Below is a small trained network, with its code and all its weights. Each question gives an input and a class and asks what happens when units are switched off, that is, made to give their printed mean instead of their output.

import numpy as np


def w(rows, s, z=0):
    codes = np.array(rows[::2]) - 128.0
    scale = np.full(codes.shape[1], s)
    scale[-1] = z or s
    return codes * scale


def norm(h):
    return h / np.sqrt((h * h).mean(-1, keepdims=True) + 1e-5)


def f(y):
    return y / 2 * (1 + np.tanh(0.7978845608 * (y + 0.044715 * y**3)))


def log_softmax(a):
    a = a - a.max(-1, keepdims=True)
    return a - np.log(np.exp(a).sum(-1, keepdims=True))


def net(x, mask):
    res = np.array(x, float).reshape(1, 4) / 4 @ E
    u = 0
    for l in range(2):
        y = f(norm(res) @ A[l][:, :-1].T + A[l][:, -1])
        res = res + np.where(mask[u : u + 6], y, B[l][:, -1]) @ B[l][:, :-1]
        u += 6
    return log_softmax(norm(res)[-1] @ U[:, :-1].T + U[:, -1])


A, B = {}, {}
E = w([
[147,197,168,156,146,89,124,207,231],'x0',
[91,140,110,229,43,157,175,54,145],'x1',
[219,125,255,169,78,225,99,142,124],'x2',
[104,181,165,97,73,117,212,169,150],'x3',
],0.0065)
A[0] = w([
[90,160,100,91,182,73,135,116,170,75],'0.n0',
[116,171,156,109,80,92,229,171,199,3],'0.n1',
[85,117,95,158,27,164,254,101,148,181],'0.n2',
[110,129,122,111,68,130,171,155,88,120],'0.n3',
[135,154,187,189,92,133,152,123,128,7],'0.n4',
[162,169,168,208,46,169,140,115,171,34],'0.n5',
],0.0084,0.0041)
B[0] = w([
[139,141,53,152,135,89,172,166,133,181],'0.n0',
[127,167,189,100,163,160,65,72,62,192],'0.n1',
[74,145,119,115,58,99,165,96,128,254],'0.n2',
[110,135,184,168,163,65,142,60,81,155],'0.n3',
[165,100,121,184,132,128,106,148,122,159],'0.n4',
[168,1,120,193,72,191,176,222,123,212],'0.n5',
],0.009,0.0079)
A[1] = w([
[35,201,88,130,86,129,137,60,144,96],'1.n0',
[181,209,211,108,164,175,109,197,205,140],'1.n1',
[126,102,169,253,84,179,110,75,181,48],'1.n2',
[177,32,52,146,178,178,67,18,73,251],'1.n3',
[117,133,161,112,171,234,51,75,87,63],'1.n4',
[105,160,38,135,172,81,32,148,162,117],'1.n5',
],0.0071,0.0022)
B[1] = w([
[74,124,142,50,154,96,133,93,78,246],'1.n0',
[153,138,180,151,136,151,69,21,120,238],'1.n1',
[112,133,88,170,53,140,187,193,123,254],'1.n2',
[139,210,255,100,150,97,108,70,96,247],'1.n3',
[173,139,136,116,164,127,56,99,190,168],'1.n4',
[144,112,135,104,93,126,218,167,87,217],'1.n5',
],0.0085,0.0044)
U = w([
[54,172,144,59,124,62,191,53,48,202],'0',
[180,165,235,107,169,144,27,49,140,197],'1',
[150,89,182,231,27,218,156,152,132,168],'2',
[66,108,69,146,84,127,116,86,195,44],'3',
[97,80,100,120,168,168,87,120,201,2],'4',
[130,106,96,127,147,155,96,116,159,28],'5',
[157,133,12,96,185,79,178,249,168,113],'6',
[104,89,102,107,140,167,80,130,183,17],'7',
],0.013,0.0056)

Each question gives the input, the list of numbers given to net, and the class t.
The units are the neurons (one row each of A and B). Each row of codes is followed by its name. A weight is (code - 128) times the scale printed after its matrix; where a second scale follows, it is the last column's (A, B and U).
mask holds one flag per neuron, layer by layer. A switched-off neuron (its flag False) gives its mean, the last column of its row in B, instead of its output. The means were averaged over made-up inputs and are rounded, as every weight is.
A unit's drop is (log p(t) with every unit on - log p(t) with that unit switched off) / (log p(t) with every unit on - log p(t) with every unit switched off).
The circuit of an input: a set's keep is (log p(t) with only the set's units on - log p(t) with every unit switched off) / (log p(t) with every unit on - log p(t) with every unit switched off). Starting from all 12 units, units are removed one at a time, each time the one whose removal leaves the highest keep (on an exact tie, the one counted first), for as long as the keep stays at least 0.8.
circuit, biggest first: the units of the circuit, biggest drop first
most important unit: the unit with the biggest drop
k most important neurons: the k neurons with the biggest drops, biggest first
k most important neurons of layer l: the k neurons of layer l with the biggest drops, biggest first
drop when u is switched off: that unit's drop, to one decimal
input [3,-2,-2,6], class 1: most important unit : 0.n1
input [-5,-7,-4,3], class 6: circuit, biggest first : [0.n1; 0.n2]
input [-7,-1,-3,-5], class 1: circuit, biggest first : [0.n2; 1.n3]
input [7,0,-1,-7], class 6: circuit, biggest first : [0.n1; 1.n3]
input [-4,-7,-7,-1], class 6: 4 most important neurons of layer 0 : [0.n0; 0.n1; 0.n2; 0.n3]
input [3,3,-7,-3], class 6: 3 most important neurons : [0.n0; 0.n1; 1.n3]
input [-1,-2,5,-1], class 1: 3 most important neurons of layer 0 : [0.n2; 0.n0; 0.n5]
input [1,-8,-3,-7], class 6: 3 most important neurons of layer 0 : [0.n1; 0.n0; 0.n3]
input [5,4,-8,-6], class 6: 3 most important neurons : [0.n0; 0.n1; 0.n2]
input [8,7,-6,-6], class 6: 2 most important neurons of layer 1 : [1.n3; 1.n1]
input [0,-4,-5,-4], class 6: drop when 1.n4 is switched off : 0.0
